Here is a tiny trained network, its code and every weight. The questions are about switching its units off for an input and a class, where a switched-off unit gives its printed mean instead of its output.

import numpy as np


def w(rows, s, z=0):
    codes = np.array(rows[::2]) - 128.0
    scale = np.full(codes.shape[1], s)
    scale[-1] = z or s
    return codes * scale


def f(y):
    return y / 2 * (1 + np.tanh(0.7978845608 * (y + 0.044715 * y**3)))


def log_softmax(a):
    a = a - a.max(-1, keepdims=True)
    return a - np.log(np.exp(a).sum(-1, keepdims=True))


def net(x, mask):
    res = np.array(x, float).reshape(1, 7) / 4 @ E
    y = f(res @ A[0][:, :-1].T + A[0][:, -1])
    res = res + np.where(mask, y, B[0][:, -1]) @ B[0][:, :-1]
    return log_softmax(res[-1] @ U[:, :-1].T + U[:, -1])


A, B = {}, {}
E = w([
[12,174,80,53],'x0',
[128,128,127,126],'x1',
[113,209,241,155],'x2',
[130,129,129,127],'x3',
[129,129,127,130],'x4',
[110,180,64,253],'x5',
[214,228,70,80],'x6',
],0.0066)
A[0] = w([
[118,198,198,137,145],'n1',
[111,137,87,188,148],'n2',
[194,113,148,189,83],'n3',
[61,169,116,100,87],'n4',
[17,106,51,123,71],'n5',
[68,167,97,97,34],'n6',
[100,105,49,124,83],'n7',
[110,186,188,145,108],'n8',
[158,186,87,58,187],'n9',
[110,192,211,157,110],'n10',
[193,99,140,142,75],'n11',
[152,130,64,233,80],'n12',
[231,99,150,199,76],'n13',
[129,205,206,137,104],'n14',
[188,85,207,38,85],'n15',
[36,78,140,128,166],'n16',
[63,174,97,89,104],'n17',
[86,86,99,201,205],'n18',
[64,216,109,255,101],'n19',
[73,102,163,156,139],'n20',
[86,141,108,95,11],'n21',
[114,151,93,213,122],'n22',
[207,78,139,152,62],'n23',
[157,143,83,140,128],'n24',
[199,89,149,164,67],'n25',
[54,63,149,209,198],'n26',
[139,134,17,113,121],'n27',
[150,54,30,130,50],'n28',
[210,175,133,98,158],'n29',
[19,139,82,111,60],'n30',
[124,153,111,183,79],'n31',
[133,208,101,78,168],'n32',
[138,95,165,73,154],'n33',
[170,139,56,112,190],'n34',
[82,45,195,110,251],'n35',
[81,142,113,53,128],'n36',
[2,18,168,112,195],'n37',
[166,157,106,112,117],'n38',
[22,162,105,138,33],'n39',
[69,162,182,149,99],'n40',
[149,219,154,124,159],'n41',
[200,119,183,165,33],'n42',
],0.0093,0.0026)
B[0] = w([
[172,41,88,67,182],'n1',
[173,187,140,25,175],'n2',
[92,92,169,162,177],'n3',
[100,94,241,159,160],'n4',
[131,105,195,142,202],'n5',
[56,113,210,164,153],'n6',
[109,100,167,95,166],'n7',
[131,27,90,74,166],'n8',
[172,138,162,163,193],'n9',
[129,55,76,61,185],'n10',
[89,136,201,139,152],'n11',
[97,154,214,61,208],'n12',
[24,150,221,145,207],'n13',
[128,11,69,110,183],'n14',
[115,228,240,62,196],'n15',
[169,116,129,126,194],'n16',
[75,104,202,233,173],'n17',
[220,159,119,83,204],'n18',
[138,189,185,48,242],'n19',
[175,128,87,195,163],'n20',
[59,109,214,136,133],'n21',
[142,198,207,62,190],'n22',
[41,121,223,178,169],'n23',
[151,112,127,118,152],'n24',
[6,119,212,146,168],'n25',
[218,141,107,154,224],'n26',
[149,87,169,124,188],'n27',
[83,29,126,55,194],'n28',
[162,117,141,215,182],'n29',
[93,130,158,143,187],'n30',
[125,139,206,64,152],'n31',
[170,123,216,189,186],'n32',
[145,254,200,86,164],'n33',
[204,83,133,134,182],'n34',
[186,171,118,131,217],'n35',
[118,152,183,182,175],'n36',
[191,156,152,162,253],'n37',
[148,88,132,194,146],'n38',
[106,131,180,141,172],'n39',
[145,57,122,142,162],'n40',
[176,65,127,144,183],'n41',
[71,117,174,155,166],'n42',
],0.0053,0.0067)
U = w([
[125,239,154,9,19],'0',
[26,132,159,206,38],'1',
[151,140,124,123,254],'2',
[134,27,111,49,80],'3',
[221,165,122,211,32],'4',
[132,167,117,122,246],'5',
[131,165,120,112,231],'6',
[77,192,7,151,27],'7',
],0.012,0.0061)

Each question gives the input, the list of numbers given to net, and the class t.
The units are the neurons (one row each of A and B). Each row of codes is followed by its name. A weight is (code - 128) times the scale printed after its matrix; where a second scale follows, it is the last column's (A, B and U).
mask holds one flag per neuron, in row order. A switched-off neuron (its flag False) gives its mean, the last column of its row in B, instead of its output. The means were averaged over made-up inputs and are rounded, as every weight is.
A unit's drop is (log p(t) with every unit on - log p(t) with that unit switched off) / (log p(t) with every unit on - log p(t) with every unit switched off).
The circuit of an input: a set's keep is (log p(t) with only the set's units on - log p(t) with every unit switched off) / (log p(t) with every unit on - log p(t) with every unit switched off). Starting from the 12 units with the biggest drops (on a tie, the unit counted first), units are removed one at a time, each time the one whose removal leaves the highest keep (on an exact tie, the one counted first), for as long as the keep stays at least 0.8.
circuit, biggest first: the units of the circuit, biggest drop first
most important unit: the unit with the biggest drop
k most important neurons: the k neurons with the biggest drops, biggest first
drop when u is switched off: that unit's drop, to one decimal
input [-7,4,3,4,-6,-7,-3], class 0: 2 most important neurons	n15; n33
input [-7,2,6,1,8,8,7], class 0: circuit, biggest first	n19; n12
input [1,-6,7,-4,1,1,-7], class 3: circuit, biggest first	n10; n8; n1
input [-7,-2,-1,-6,0,-5,-7], class 1: circuit, biggest first	n25; n23
input [8,3,-2,2,2,6,8], class 1: most important unit	n17
input [2,4,7,1,7,-3,-7], class 3: circuit, biggest first	n10; n1
input [-7,8,8,6,5,-5,-3], class 3: circuit, biggest first	n10; n14
input [6,7,7,3,6,7,8], class 4: 2 most important neurons	n32; n41
input [0,-3,-8,-2,-7,2,5], class 3: circuit, biggest first	n28; n27
input [2,-5,-4,3,4,-8,-8], class 0: circuit, biggest first	n15; n33
input [7,-5,7,0,1,1,8], class 4: 2 most important neurons	n32; n9
input [4,-5,0,-4,5,-5,-6], class 4: drop when n28 is switched off	0.1
input [7,-7,3,6,4,-5,-3], class 1: drop when n17 is switched off	0.2
input [7,3,1,-3,6,-2,2], class 1: drop when n18 is switched off	0.0
input [-2,-2,-3,6,-4,-4,-7], class 4: most important neuron	n37
